Below is a small trained network, with its code and all its weights. Each question gives an input and a class and asks what happens when units are switched off, that is, made to give their printed mean instead of their output.

import numpy as np


def w(rows, s, z=0):
    codes = np.array(rows[::2]) - 128.0
    scale = np.full(codes.shape[1], s)
    scale[-1] = z or s
    return codes * scale


def f(y):
    return y / 2 * (1 + np.tanh(0.7978845608 * (y + 0.044715 * y**3)))


def log_softmax(a):
    a = a - a.max(-1, keepdims=True)
    return a - np.log(np.exp(a).sum(-1, keepdims=True))


def net(x, mask):
    res = np.array(x, float).reshape(1, 8) / 4 @ E
    y = f(res @ A[0][:, :-1].T + A[0][:, -1])
    res = res + np.where(mask, y, B[0][:, -1]) @ B[0][:, :-1]
    return log_softmax(res[-1] @ U[:, :-1].T + U[:, -1])


A, B = {}, {}
E = w([
[2,127,82,163,147,139,81,138,156,96],'x0',
[125,112,78,143,184,191,73,38,164,133],'x1',
[103,157,121,48,26,111,157,150,146,42],'x2',
[98,56,157,120,93,166,169,187,184,180],'x3',
[160,91,116,87,52,144,33,158,187,67],'x4',
[157,164,83,142,103,161,176,130,156,212],'x5',
[121,124,45,193,180,27,82,173,221,132],'x6',
[150,195,165,149,149,94,110,201,98,79],'x7',
],0.0096)
A[0] = w([
[113,143,119,140,134,121,143,87,111,150,252],'neuron 1',
[197,146,184,108,163,19,119,114,49,70,178],'neuron 2',
[146,83,94,125,106,181,53,107,187,133,70],'neuron 3',
[184,116,158,124,105,131,175,144,109,160,187],'neuron 4',
[56,139,37,165,111,25,135,198,237,101,141],'neuron 5',
[110,180,73,178,226,110,115,146,71,174,167],'neuron 6',
[100,105,88,137,125,152,94,81,165,95,235],'neuron 7',
[109,175,90,201,201,97,93,145,82,157,155],'neuron 8',
[155,117,132,139,135,164,62,198,245,118,210],'neuron 9',
[159,158,128,159,205,98,122,140,63,111,222],'neuron 10',
[89,118,66,131,132,155,92,48,94,112,168],'neuron 11',
[97,151,216,99,54,168,184,196,34,87,169],'neuron 12',
[93,134,105,102,125,138,120,71,156,128,172],'neuron 13',
[178,123,94,125,61,135,215,143,118,248,155],'neuron 14',
[114,141,144,122,166,111,108,127,139,138,144],'neuron 15',
[112,120,129,126,167,105,174,143,157,115,234],'neuron 16',
],0.012,0.0029)
B[0] = w([
[134,154,117,150,138,141,136,103,156,116,163],'neuron 1',
[131,71,174,143,221,147,189,122,122,119,216],'neuron 2',
[162,63,128,154,76,161,84,99,136,131,200],'neuron 3',
[123,138,154,133,98,104,179,94,174,135,183],'neuron 4',
[68,135,48,82,182,96,136,255,132,144,255],'neuron 5',
[155,187,130,147,138,76,56,86,123,134,221],'neuron 6',
[98,118,78,120,131,190,108,115,129,148,193],'neuron 7',
[155,193,149,168,151,110,55,124,98,130,212],'neuron 8',
[178,47,114,138,86,127,57,140,120,146,214],'neuron 9',
[191,152,150,145,172,107,121,114,121,120,196],'neuron 10',
[94,150,116,123,172,194,142,96,131,104,189],'neuron 11',
[110,155,204,117,36,116,128,165,72,61,227],'neuron 12',
[110,152,76,99,131,155,148,114,123,124,164],'neuron 13',
[99,140,107,118,73,99,188,92,194,202,221],'neuron 14',
[175,140,105,121,117,127,123,140,109,134,147],'neuron 15',
[144,159,124,109,129,110,132,151,143,127,156],'neuron 16',
],0.019,0.018)
U = w([
[178,195,118,182,209,61,88,89,111,126,148],'0',
[185,69,178,135,232,77,210,116,125,82,51],'1',
[99,135,198,88,58,101,159,147,67,27,253],'2',
[121,130,140,109,97,52,210,78,218,188,96],'3',
[61,137,55,101,168,238,106,38,120,80,87],'4',
[97,99,44,75,196,58,98,253,142,134,115],'5',
[186,1,79,132,102,157,53,125,155,144,91],'6',
],0.0083,0.0021)

Each question gives the input, the list of numbers given to net, and the class t.
The units are the neurons (one row each of A and B). Each row of codes is followed by its name. A weight is (code - 128) times the scale printed after its matrix; where a second scale follows, it is the last column's (A, B and U).
mask holds one flag per neuron, in row order. A switched-off neuron (its flag False) gives its mean, the last column of its row in B, instead of its output. The means were averaged over made-up inputs and are rounded, as every weight is.
A unit's drop is (log p(t) with every unit on - log p(t) with that unit switched off) / (log p(t) with every unit on - log p(t) with every unit switched off).
unit that matters most: the unit with the biggest drop
k most important neurons: the k neurons with the biggest drops, biggest first
drop of u: that unit's drop, to one decimal
input [-8,0,7,-2,-8,2,-3,6], class 2: most important neuron : neuron 12
input [-2,6,-4,-3,5,-8,8,-1], class 6: 2 most important neurons : neuron 3; neuron 9
input [-3,3,3,-8,-7,4,-6,0], class 1: 2 most important neurons : neuron 2; neuron 8
input [-8,8,-3,-1,-8,6,1,-3], class 3: 2 most important neurons : neuron 14; neuron 4
input [7,-4,-5,-3,0,8,-1,-7], class 4: 2 most important neurons : neuron 11; neuron 10
input [4,5,4,-8,8,-4,1,1], class 4: 2 most important neurons : neuron 11; neuron 7
input [7,1,0,-7,5,0,4,-7], class 4: 2 most important neurons : neuron 11; neuron 7
input [-6,8,-5,-5,3,5,8,-4], class 6: 3 most important neurons : neuron 3; neuron 9; neuron 7
input [-5,-5,-1,-3,4,-1,3,-3], class 1: 2 most important neurons : neuron 2; neuron 5
input [-3,-8,-2,1,-5,-4,-1,-5], class 3: 3 most important neurons : neuron 14; neuron 4; neuron 8
input [-8,2,7,-7,-8,-6,7,5], class 1: drop of neuron 2 : 3.3
input [8,2,-3,2,-6,-7,1,-7], class 4: drop of neuron 11 : 0.2
input [-8,1,4,-3,-8,-4,0,4], class 1: drop of neuron 2 : 0.9
input [-4,-4,-8,4,2,-3,-1,-4], class 3: drop of neuron 13 : 0.0
input [-7,-3,-3,5,-6,-7,-2,4], class 1: 2 most important neurons : neuron 2; neuron 10
input [1,3,-7,3,2,0,-6,-3], class 4: unit that matters most : neuron 9
